Here is a tiny trained network, its code and every weight. The questions are about switching its units off for an input and a class, where a switched-off unit gives its printed mean instead of its output.

import numpy as np


def w(rows, s, z=0):
    codes = np.array(rows[::2]) - 128.0
    scale = np.full(codes.shape[1], s)
    scale[-1] = z or s
    return codes * scale


def f(y):
    return y / 2 * (1 + np.tanh(0.7978845608 * (y + 0.044715 * y**3)))


def log_softmax(a):
    a = a - a.max(-1, keepdims=True)
    return a - np.log(np.exp(a).sum(-1, keepdims=True))


def net(x, mask):
    res = np.array(x, float).reshape(1, 6) / 4 @ E
    y = f(res @ A[0][:, :-1].T + A[0][:, -1])
    res = res + np.where(mask, y, B[0][:, -1]) @ B[0][:, :-1]
    return log_softmax(res[-1] @ U[:, :-1].T + U[:, -1])


A, B = {}, {}
E = w([
[39,247,253,231],'x0',
[132,126,128,125],'x1',
[129,134,126,127],'x2',
[4,161,90,44],'x3',
[129,139,133,133],'x4',
[125,132,120,128],'x5',
],0.0056)
A[0] = w([
[168,88,98,90,168],'N0',
[173,54,48,131,125],'N1',
[171,121,107,199,217],'N2',
[108,190,181,111,154],'N3',
[162,105,117,213,82],'N4',
[46,134,79,77,123],'N5',
[22,133,48,141,158],'N6',
[107,153,173,142,134],'N7',
[180,155,254,168,173],'N8',
[190,150,110,183,48],'N9',
[189,130,135,169,189],'N10',
[129,106,112,122,2],'N11',
[189,18,89,98,179],'N12',
[42,85,147,168,67],'N13',
[194,144,121,182,174],'N14',
[117,185,103,108,229],'N15',
[109,170,68,147,109],'N16',
[151,103,123,127,13],'N17',
[202,142,91,203,45],'N18',
[199,124,162,27,173],'N19',
[128,154,214,154,161],'N20',
[165,65,98,91,239],'N21',
[164,149,156,106,208],'N22',
[137,173,111,107,43],'N23',
[143,143,58,78,236],'N24',
[138,75,116,239,107],'N25',
[96,121,101,108,10],'N26',
[93,217,71,73,79],'N27',
[132,157,71,70,165],'N28',
],0.011,0.0038)
B[0] = w([
[73,192,82,151,198],'N0',
[88,237,156,116,219],'N1',
[67,98,191,156,180],'N2',
[122,174,100,208,181],'N3',
[127,131,191,92,152],'N4',
[79,138,232,92,199],'N5',
[68,124,220,129,199],'N6',
[144,179,95,207,163],'N7',
[73,207,167,158,221],'N8',
[106,148,193,40,141],'N9',
[82,93,189,132,174],'N10',
[202,145,148,64,115],'N11',
[71,182,175,159,254],'N12',
[108,224,183,102,142],'N13',
[38,100,223,122,174],'N14',
[67,116,168,206,175],'N15',
[49,142,115,109,132],'N16',
[253,111,88,39,119],'N17',
[86,160,198,69,154],'N18',
[83,175,113,153,184],'N19',
[115,216,88,190,194],'N20',
[42,164,99,183,232],'N21',
[61,95,140,149,154],'N22',
[224,95,151,101,115],'N23',
[81,170,152,206,215],'N24',
[105,163,208,106,158],'N25',
[231,115,156,25,124],'N26',
[70,64,216,44,171],'N27',
[69,157,139,139,183],'N28',
],0.006,0.0075)
U = w([
[100,160,99,130,255],'0',
[103,187,70,148,135],'1',
[98,139,106,131,255],'2',
[102,121,181,69,36],'3',
[82,93,88,176,236],'4',
[84,104,87,172,158],'5',
[195,94,135,71,57],'6',
[160,131,9,108,1],'7',
],0.013,0.0041)

Each question gives the input, the list of numbers given to net, and the class t.
The units are the neurons (one row each of A and B). Each row of codes is followed by its name. A weight is (code - 128) times the scale printed after its matrix; where a second scale follows, it is the last column's (A, B and U).
mask holds one flag per neuron, in row order. A switched-off neuron (its flag False) gives its mean, the last column of its row in B, instead of its output. The means were averaged over made-up inputs and are rounded, as every weight is.
A unit's drop is (log p(t) with every unit on - log p(t) with that unit switched off) / (log p(t) with every unit on - log p(t) with every unit switched off).
The circuit of an input: a set's keep is (log p(t) with only the set's units on - log p(t) with every unit switched off) / (log p(t) with every unit on - log p(t) with every unit switched off). Starting from the 12 units with the biggest drops (on a tie, the unit counted first), units are removed one at a time, each time the one whose removal leaves the highest keep (on an exact tie, the one counted first), for as long as the keep stays at least 0.8.
circuit, biggest first: the units of the circuit, biggest drop first
k most important neurons: the k neurons with the biggest drops, biggest first
drop when u is switched off: that unit's drop, to one decimal
input [-8,8,-3,-3,-7,-7], class 1: circuit, biggest first	N1; N0; N21
input [-3,4,-5,8,-1,-2], class 3: 3 most important neurons	N5; N27; N6
input [-6,2,-4,8,2,5], class 3: circuit, biggest first	N5
input [-8,4,3,-5,-1,7], class 1: circuit, biggest first	N1; N0
input [-1,1,-3,7,3,-3], class 3: circuit, biggest first	N5; N27
input [-7,1,-3,-2,-4,1], class 1: 2 most important neurons	N1; N0
input [-8,-7,-2,-5,2,5], class 1: circuit, biggest first	N1; N0
input [-8,-2,-1,-3,-5,1], class 1: circuit, biggest first	N1; N0; N21
input [-7,0,3,-4,-1,3], class 1: 2 most important neurons	N1; N0
input [0,4,-1,6,-1,2], class 3: drop when N10 is switched off	-0.1
input [-1,-5,6,7,0,-7], class 3: drop when N5 is switched off	0.3
input [-1,2,-2,-8,6,-8], class 3: drop when N14 is switched off	0.1
